[128 = 0]

[133 145 124 140 127 137 127 151 140 155 122 130 117 129 127 123 138 122
 125 130  96 137 144 117  96 129  98 111 127 126 138 137 124 132 156 113
 143 121 128 138 154 106 142 124 123 117 153 129 109 127 141 140 140 140
 131 133 127 115] | Y/CJ
[118 138 151 125 142 141 128 145 150 153 134 131 113 114 130 108 134 110
 121 167  69 137 158 114 123 125  81 100 161 138 158 116 126 132 151 110
 127 117 151 118 157 127 130 104 136 104 189 102  45 137 138 131 132 132
 123 143  86  95] | Y/JT
[131 101 141 108 140 129 129 121 100 122 117 135 151 166 124 112 101 130
 123 114 114 129 116 151 123 121 115 133 129 115 130 166 138 114 132 123
  93 113 111 139 116 148 135 144 139 153 203 123 144 137 123 126 112 184
 134 145  65 132] | Z/SR
[132 172 122 108 137 117 127 120 113 119 146 143 149 112 130 126  94 126
 125 182 138 137 151 123 109 133 136 116 131 158 119  95 124 102 130 131
 118 142 125  83 112 166 140 100 130 150  97 103  29 214 136 143 133 179
 129 132  90  99] | K/MS
[129 107 136 111 152 137 118 122 126 130 121 126 151 200 140 121  84 141
 126 157 102 125 117 140 134 120 125 135 126 112 133 144 130 110 124 120
 106 131 120 151 114 128 127 142 140 153 194 118 143 114 126 129 114 157
 133 144  89 148] | Z/BG
[123 119 126 141 133 138 131 169 155 162 137 128 124 115 116 115 129 129
 129 128  68 134 151 123 100 130  83  85 135 135 163 126 113 140 149 109
 142 116 130 137 140 120 142 110 134 118 195 110  33 119 146 145 143 158
 130 134  91  97] | Y/CJ
[123 123 140 135 123 129 134 146 155 158 111 125  93 106 121 130 132 128
 119 125  72 137 124 165 145 126  93 115 136 110 137 146 120 160 144 105
 138 119 122 166 149 119 125 121 123 125 161 126  85  95 136 136 129 125
 117 141 141 127] | Y/JT
[127 155 145 100 134  89 122 115 104 104 161 137 145 157 127 115 112 127
 152 169 107 145 154 132 147 118 141 103 141 149 134  60 122 111 141 122
  76 135 151 109 103 174 139  97 138 157  66  91  14 207 142 113 125 119
 115 134 133 105] | K/MS
[120 105 133 109 140 119 127 121 104 102 134 128 127 179 128 123  87 125
 129 152  98 123 123 143 131 107 122 136 127 119 144 124 129 108 128 128
  91 137 133 110 117 144 132 139 135 137 252 112 122 104 136 131 126 151
 131 142  54 124] | Z/SR
[125 109 122 119 139 111 135 129 143 154 141 139  92 114 120 115 133 117
 117 130  34 139 166 111 103 122  78  65 131 151 158 116 131 121 171 119
 143 118 134 123 136 139 141  89 134 117 220 103  30 156 144 132 139 149
 118 148  13  93] | Y/JT
[131 175 125 119 138 106 122 111 117 126 174 133 143 122 129 107 119 124
 142 140 132 152 183 101 113 130 135 110 129 140 144 104 130 122 142 132
 142 152 154 108 136 171 148 123 131 152 140 106  18 176 121 132 124 149
 136 122  76  93] | K/MS
[128 191 130 119 135  98 123 128 117 130 142 137 152 129 123 122 100 124
 133 151 132 140 132 144 145 126 136 135 126 128 120  90 124 124 126 128
 126 142 140 122 116 156 140 121 136 140 116 109  36 169 123 150 115 150
 148 132 136 104] | K/GR
[126  95 143 123 139 126 117 117 111 144 119 128 150 192 133 128 110 130
 119 115  95 122 125 145 140 122 121 126 133 119 129 148 135 111 120 142
 106 143 106 126 102 139 139 140 136 155 232 123 138  97 129 121 128 157
 125 128  84 128] | Z/SR
[123 150 111 116 122 102 115 115 136 162 151 136 139 147 144 119 111 129
 136 120 119 129 134 137 137 114 141 121 124 131 131 118 132 123 131 123
 150 127 127 120 134 153 148 111 124 154 153  97  17 193 138 135 125 158
 120 136 114  73] | K/GR
[128 110 127 116 149 128 124 114 128 142 135 111 159 163 128 121 113 122
 132 125 109 116 116 134 129 122 130 163 127  97 134 183 140 129 117 122
 154 112 112 131 144 143 148 149 130 144 252 105 171 121 127 128 125 190
 131 141  67 113] | Z/BG
[132 150 121 102 126  67 130  87 106 115 151 156 138 155 122 124 109 128
 121 139 115 129 151 117 145 125 151 106 119 158 114  91 127 117 136 125
 118 121 151  96 118 168 146  95 145 167  69  99  29 223 130 124 128 143
 123 125 114  90] | K/MS
[124 139 138 145 127 127 136 136 138 146 136 128 104 107 119 109 129 115
 136 141  87 125 157 121 119 135  97 100 145 134 141 118 132 125 145 111
 140 139 125 141 153 143 138 113 128 117 192 105  50 120 130 145 132 149
 130 132 111  98] | Y/CJ
[135 138 118 136 135 131 131 147 153 160 110 112  97  94 119 111 122 122
 128 131  60 135 154  98  98 132  93  90 140 139 152 129 125 137 144 119
 144 116 143 140 151 127 138  97 130 133 153 113  11 133 127 140 143 137
 118 134  92 100] | Y/CJ
